Here is a tiny trained network, its code and every weight. The questions are about switching its units off for an input and a class, where a switched-off unit gives its printed mean instead of its output.

import numpy as np


def w(rows, s, z=0):
    codes = np.array(rows[::2]) - 128.0
    scale = np.full(codes.shape[1], s)
    scale[-1] = z or s
    return codes * scale


def norm(h):
    return h / np.sqrt((h * h).mean(-1, keepdims=True) + 1e-5)


def f(y):
    return y / 2 * (1 + np.tanh(0.7978845608 * (y + 0.044715 * y**3)))


def log_softmax(a):
    a = a - a.max(-1, keepdims=True)
    return a - np.log(np.exp(a).sum(-1, keepdims=True))


def net(x, mask):
    res = np.array(x, float).reshape(1, 3) / 4 @ E
    u = 0
    for l in range(2):
        y = f(norm(res) @ A[l][:, :-1].T + A[l][:, -1])
        res = res + np.where(mask[u : u + 4], y, B[l][:, -1]) @ B[l][:, :-1]
        u += 4
    return log_softmax(norm(res)[-1] @ U[:, :-1].T + U[:, -1])


A, B = {}, {}
E = w([
[143,80,136,246,72,139,225,74,143],'x0',
[178,163,140,147,149,103,120,166,185],'x1',
[90,86,198,125,88,156,71,68,166],'x2',
],0.0014)
A[0] = w([
[67,75,125,163,106,153,102,94,130,184],'L0N1',
[133,87,164,136,102,107,110,132,168,18],'L0N2',
[124,115,200,135,75,132,77,107,187,11],'L0N3',
[252,203,224,157,37,64,102,219,245,5],'L0N4',
],0.0031,0.0029)
B[0] = w([
[123,190,129,124,150,164,210,112,113,245],'L0N1',
[94,106,121,217,110,154,92,112,157,49],'L0N2',
[127,137,42,197,128,148,194,254,232,103],'L0N3',
[59,122,187,37,79,190,186,21,3,195],'L0N4',
],0.004,0.0012)
A[1] = w([
[76,80,143,66,193,22,27,138,193,85],'L1N1',
[220,5,151,231,9,113,153,77,112,104],'L1N2',
[34,34,165,174,86,221,41,129,243,40],'L1N3',
[230,118,127,104,196,21,189,121,105,1],'L1N4',
],0.0029,0.0015)
B[1] = w([
[167,72,149,201,119,99,147,121,173,225],'L1N1',
[150,113,149,54,174,74,7,174,151,254],'L1N2',
[168,182,2,176,95,152,157,207,43,132],'L1N3',
[82,146,91,213,53,233,137,145,156,206],'L1N4',
],0.0049,0.0012)
U = w([
[220,34,232,83,227,23,3,204,225,57],'0',
[34,144,196,36,75,191,214,44,18,201],'1',
[168,210,20,235,30,241,222,243,144,3],'2',
[71,118,232,179,74,186,245,55,223,111],'3',
],0.0049,0.003)

Each question gives the input, the list of numbers given to net, and the class t.
The units are the neurons (one row each of A and B). Each row of codes is followed by its name. A weight is (code - 128) times the scale printed after its matrix; where a second scale follows, it is the last column's (A, B and U).
mask holds one flag per neuron, layer by layer. A switched-off neuron (its flag False) gives its mean, the last column of its row in B, instead of its output. The means were averaged over made-up inputs and are rounded, as every weight is.
A unit's drop is (log p(t) with every unit on - log p(t) with that unit switched off) / (log p(t) with every unit on - log p(t) with every unit switched off).
The circuit of an input: a set's keep is (log p(t) with only the set's units on - log p(t) with every unit switched off) / (log p(t) with every unit on - log p(t) with every unit switched off). Starting from all 8 units, units are removed one at a time, each time the one whose removal leaves the highest keep (on an exact tie, the one counted first), for as long as the keep stays at least 0.8.
units of the circuit, in order: the units of the circuit, biggest drop first
unit that matters most: the unit with the biggest drop
k most important neurons: the k neurons with the biggest drops, biggest first
k most important neurons of layer l: the k neurons of layer l with the biggest drops, biggest first
drop when u is switched off: that unit's drop, to one decimal
input [-3,-2,-2], class 3: 2 most important neurons => L1N2, L0N4
input [-8,-6,4], class 0: unit that matters most => L0N4
input [0,6,6], class 1: 3 most important neurons => L0N4, L1N4, L1N1
input [7,0,7], class 0: 2 most important neurons => L1N2, L1N4
input [-7,-3,8], class 2: 4 most important neurons => L1N3, L0N4, L0N3, L1N2
input [-6,7,-5], class 1: 4 most important neurons => L0N4, L1N2, L0N3, L0N2
input [-4,6,-7], class 2: 2 most important neurons => L1N4, L1N2
input [-4,-1,5], class 2: 3 most important neurons => L1N3, L0N3, L1N2
input [8,1,6], class 0: 2 most important neurons => L1N2, L1N4
input [7,8,-4], class 1: 3 most important neurons => L0N4, L1N1, L0N3
input [-4,0,-5], class 2: 3 most important neurons => L1N4, L1N2, L0N4
input [3,7,8], class 2: 2 most important neurons of layer 0 => L0N3, L0N2
input [0,0,-2], class 3: 2 most important neurons of layer 1 => L1N3, L1N1
input [0,-2,-2], class 3: units of the circuit, in order => L1N2
input [8,-1,-8], class 0: 2 most important neurons of layer 1 => L1N2, L1N3
input [7,-6,-3], class 0: drop when L1N2 is switched off => 1.0
input [-5,8,7], class 1: drop when L1N4 is switched off => 0.1
input [-3,6,3], class 1: drop when L0N4 is switched off => 1.3
